Below are the code and all the weights of a small trained network. Each question names an input and a class and asks about switching units off, where a switched-off unit gives its printed mean instead of its output.

import numpy as np


def w(rows, s, z=0):
    codes = np.array(rows[::2]) - 128.0
    scale = np.full(codes.shape[1], s)
    scale[-1] = z or s
    return codes * scale


def f(y):
    return y / 2 * (1 + np.tanh(0.7978845608 * (y + 0.044715 * y**3)))


def log_softmax(a):
    a = a - a.max(-1, keepdims=True)
    return a - np.log(np.exp(a).sum(-1, keepdims=True))


def net(x, mask):
    res = np.array(x, float).reshape(1, 6) / 4 @ E
    y = f(res @ A[0][:, :-1].T + A[0][:, -1])
    res = res + np.where(mask, y, B[0][:, -1]) @ B[0][:, :-1]
    return log_softmax(res[-1] @ U[:, :-1].T + U[:, -1])


A, B = {}, {}
E = w([
[182,166,85,213,110,182,120,67,136,94,157],'x0',
[58,174,177,109,122,234,142,42,163,239,103],'x1',
[133,137,137,143,113,141,126,152,124,136,137],'x2',
[112,112,98,119,188,231,55,161,51,104,67],'x3',
[139,127,223,217,173,56,92,100,73,149,130],'x4',
[254,170,107,74,238,113,169,140,137,167,158],'x5',
],0.0099)
A[0] = w([
[78,174,150,136,150,191,127,83,180,254,106,2],'N0',
[148,120,40,82,104,174,169,160,198,162,130,29],'N1',
[87,64,163,80,137,121,126,210,92,184,83,168],'N2',
[120,144,105,132,182,207,76,151,64,140,72,41],'N3',
[205,198,82,83,243,112,126,144,113,214,195,62],'N4',
[142,160,153,134,59,87,182,107,192,180,171,14],'N5',
[156,166,111,217,127,215,101,91,126,49,142,145],'N6',
[142,135,223,205,197,84,108,97,68,165,143,47],'N7',
],0.0085,0.0079)
B[0] = w([
[165,96,66,180,170,74,52,202,106,104,74,230],'N0',
[69,135,111,73,150,142,137,158,169,121,71,191],'N1',
[149,180,91,152,120,82,170,79,155,182,132,238],'N2',
[141,75,237,120,127,105,249,103,96,61,194,212],'N3',
[75,147,157,163,66,91,83,83,94,108,129,254],'N4',
[140,77,203,98,149,95,205,69,109,59,135,183],'N5',
[138,161,92,139,117,78,164,82,152,168,100,234],'N6',
[78,174,57,48,161,216,159,160,149,84,123,221],'N7',
],0.013,0.01)
U = w([
[162,52,197,111,172,117,195,114,113,87,149,86],'0',
[51,168,76,69,141,199,143,167,167,90,112,88],'1',
[210,96,67,164,166,48,62,224,99,86,127,121],'2',
[150,156,159,126,132,138,110,120,143,172,118,255],'3',
[20,137,170,166,39,135,65,98,91,153,111,139],'4',
[188,197,100,126,150,85,177,70,147,252,112,69],'5',
[197,165,156,123,102,173,68,123,139,229,190,163],'6',
[194,76,152,129,131,207,61,183,118,183,188,99],'7',
],0.011,0.024)

Each question gives the input, the list of numbers given to net, and the class t.
The units are the neurons (one row each of A and B). Each row of codes is followed by its name. A weight is (code - 128) times the scale printed after its matrix; where a second scale follows, it is the last column's (A, B and U).
mask holds one flag per neuron, in row order. A switched-off neuron (its flag False) gives its mean, the last column of its row in B, instead of its output. The means were averaged over made-up inputs and are rounded, as every weight is.
A unit's drop is (log p(t) with every unit on - log p(t) with that unit switched off) / (log p(t) with every unit on - log p(t) with every unit switched off).
The circuit of an input: a set's keep is (log p(t) with only the set's units on - log p(t) with every unit switched off) / (log p(t) with every unit on - log p(t) with every unit switched off). Starting from all 8 units, units are removed one at a time, each time the one whose removal leaves the highest keep (on an exact tie, the one counted first), for as long as the keep stays at least 0.8.
circuit, biggest first: the units of the circuit, biggest drop first
unit that matters most: the unit with the biggest drop
k most important neurons: the k neurons with the biggest drops, biggest first
drop of u: that unit's drop, to one decimal
input [2,6,7,-4,-7,-5], class 1: 4 most important neurons => N1; N4; N3; N2
input [-7,-7,8,4,5,-5], class 3: 3 most important neurons => N0; N2; N6
input [6,-7,-1,-6,-8,5], class 1: 4 most important neurons => N1; N0; N3; N2
input [-6,5,-8,6,-5,-2], class 3: circuit, biggest first => N2; N6; N7
input [4,-4,2,-2,0,6], class 4: circuit, biggest first => N4; N0
input [3,5,-6,-5,5,-6], class 3: unit that matters most => N4
input [7,-6,7,0,4,-6], class 3: 4 most important neurons => N0; N2; N4; N6
input [4,-2,5,4,-4,-3], class 3: 3 most important neurons => N7; N4; N2
input [0,-8,-3,8,-7,0], class 0: 3 most important neurons => N3; N0; N7
input [1,2,-1,7,8,7], class 1: 2 most important neurons => N7; N5
input [2,-3,5,-8,2,-7], class 0: 2 most important neurons => N5; N4
input [2,4,-6,2,5,-3], class 3: 3 most important neurons => N4; N1; N6
input [-7,-6,-3,-2,2,-6], class 5: 3 most important neurons => N2; N0; N4
input [7,-1,7,-8,-6,-1], class 0: unit that matters most => N5
input [2,8,1,-6,-7,7], class 2: 2 most important neurons => N0; N7
input [0,-2,-1,6,-6,6], class 0: 2 most important neurons => N3; N7
input [0,8,8,-7,2,-7], class 2: 2 most important neurons => N0; N3
input [-7,6,-5,-5,-8,3], class 1: 2 most important neurons => N1; N6
input [-3,-8,-4,-8,-4,5], class 0: drop of N0 => 0.8
input [4,0,0,8,2,7], class 0: unit that matters most => N3
input [3,5,7,-6,3,7], class 3: drop of N7 => 0.2
input [8,-3,6,1,-1,0], class 5: drop of N0 => 0.1
input [-6,8,-5,7,-3,5], class 2: drop of N0 => 1.5
